Here is a tiny trained network, its code and every weight. The questions are about switching its units off for an input and a class, where a switched-off unit gives its printed mean instead of its output.

import numpy as np


def w(rows, s, z=0):
    codes = np.array(rows[::2]) - 128.0
    scale = np.full(codes.shape[1], s)
    scale[-1] = z or s
    return codes * scale


def norm(h):
    return h / np.sqrt((h * h).mean(-1, keepdims=True) + 1e-5)


def f(y):
    return y / 2 * (1 + np.tanh(0.7978845608 * (y + 0.044715 * y**3)))


def log_softmax(a):
    a = a - a.max(-1, keepdims=True)
    return a - np.log(np.exp(a).sum(-1, keepdims=True))


def net(x, mask):
    res = np.array(x, float).reshape(1, 4) / 4 @ E
    u = 0
    for l in range(3):
        y = f(norm(res) @ A[l][:, :-1].T + A[l][:, -1])
        res = res + np.where(mask[u : u + 9], y, B[l][:, -1]) @ B[l][:, :-1]
        u += 9
    return log_softmax(norm(res)[-1] @ U[:, :-1].T + U[:, -1])


A, B = {}, {}
E = w([
[98,131,132,144],'x0',
[126,116,163,97],'x1',
[18,16,48,79],'x2',
[96,254,83,96],'x3',
],0.0079)
A[0] = w([
[149,37,150,189,208],'0.n0',
[138,135,159,144,56],'0.n1',
[99,206,49,144,63],'0.n2',
[146,121,87,144,2],'0.n3',
[141,91,55,241,175],'0.n4',
[9,192,180,191,73],'0.n5',
[200,164,150,168,131],'0.n6',
[161,190,213,97,191],'0.n7',
[75,67,60,106,110],'0.n8',
],0.011,0.0024)
B[0] = w([
[116,222,234,128,253],'0.n0',
[148,165,112,205,130],'0.n1',
[68,160,253,110,201],'0.n2',
[199,149,199,130,112],'0.n3',
[231,173,153,86,182],'0.n4',
[174,141,149,86,163],'0.n5',
[108,154,28,82,215],'0.n6',
[108,108,20,86,235],'0.n7',
[190,142,30,112,243],'0.n8',
],0.0073,0.0058)
A[1] = w([
[254,49,167,206,220],'1.n0',
[169,184,121,160,37],'1.n1',
[129,183,207,155,167],'1.n2',
[103,140,153,19,189],'1.n3',
[72,173,189,107,139],'1.n4',
[184,102,147,121,1],'1.n5',
[179,188,133,145,52],'1.n6',
[81,143,183,43,168],'1.n7',
[71,163,113,36,11],'1.n8',
],0.0094,0.0032)
B[1] = w([
[116,255,133,182,208],'1.n0',
[95,93,54,110,147],'1.n1',
[164,187,95,53,203],'1.n2',
[227,157,123,57,253],'1.n3',
[167,205,221,76,188],'1.n4',
[66,175,194,111,119],'1.n5',
[77,73,38,97,165],'1.n6',
[175,243,145,118,217],'1.n7',
[123,204,195,182,200],'1.n8',
],0.0063,0.0053)
A[2] = w([
[128,81,112,79,49],'2.n0',
[69,126,65,142,63],'2.n1',
[154,170,67,133,172],'2.n2',
[157,133,154,124,37],'2.n3',
[97,14,107,168,253],'2.n4',
[167,96,164,236,159],'2.n5',
[123,143,95,133,81],'2.n6',
[138,122,147,150,87],'2.n7',
[10,149,76,145,241],'2.n8',
],0.013,0.0038)
B[2] = w([
[166,160,84,171,135],'2.n0',
[112,87,37,152,140],'2.n1',
[175,107,95,47,254],'2.n2',
[114,171,70,145,128],'2.n3',
[146,254,50,130,154],'2.n4',
[198,204,253,141,123],'2.n5',
[146,52,47,162,140],'2.n6',
[68,142,81,114,114],'2.n7',
[198,106,84,200,160],'2.n8',
],0.0069,0.008)
U = w([
[138,141,54,120,254],'0',
[162,161,149,58,220],'1',
[114,227,193,135,243],'2',
[168,119,152,48,206],'3',
[66,139,143,170,20],'4',
[131,1,168,118,2],'5',
[20,165,153,216,2],'6',
[29,22,186,192,2],'7',
],0.0095,0.0039)

Each question gives the input, the list of numbers given to net, and the class t.
The units are the neurons (one row each of A and B). Each row of codes is followed by its name. A weight is (code - 128) times the scale printed after its matrix; where a second scale follows, it is the last column's (A, B and U).
mask holds one flag per neuron, layer by layer. A switched-off neuron (its flag False) gives its mean, the last column of its row in B, instead of its output. The means were averaged over made-up inputs and are rounded, as every weight is.
A unit's drop is (log p(t) with every unit on - log p(t) with that unit switched off) / (log p(t) with every unit on - log p(t) with every unit switched off).
most important unit: the unit with the biggest drop
k most important neurons: the k neurons with the biggest drops, biggest first
k most important neurons of layer l: the k neurons of layer l with the biggest drops, biggest first
drop of u: that unit's drop, to one decimal
input [5,-5,-7,-5], class 0: most important unit => 0.n6
input [-8,1,6,-8], class 2: 2 most important neurons of layer 0 => [0.n6; 0.n7]
input [5,-4,3,-5], class 2: 2 most important neurons => [0.n6; 1.n0]
input [-2,2,-7,3], class 0: 2 most important neurons => [0.n0; 0.n7]
input [-6,1,-8,5], class 0: 2 most important neurons => [0.n0; 0.n7]
input [6,-4,-8,-7], class 0: 4 most important neurons of layer 0 => [0.n6; 0.n7; 0.n2; 0.n5]
input [-3,-6,-6,4], class 0: 2 most important neurons of layer 0 => [0.n0; 0.n7]
input [4,-1,4,-6], class 2: 3 most important neurons => [0.n7; 0.n6; 1.n0]
input [-7,6,-2,-7], class 2: 2 most important neurons => [1.n0; 2.n2]
input [-2,-4,6,-7], class 2: 3 most important neurons of layer 0 => [0.n6; 0.n7; 0.n0]
input [8,7,-8,2], class 0: drop of 0.n0 => 0.3
input [1,-3,-5,1], class 0: drop of 1.n1 => 0.0
input [-5,-2,1,-5], class 2: drop of 0.n0 => -0.1
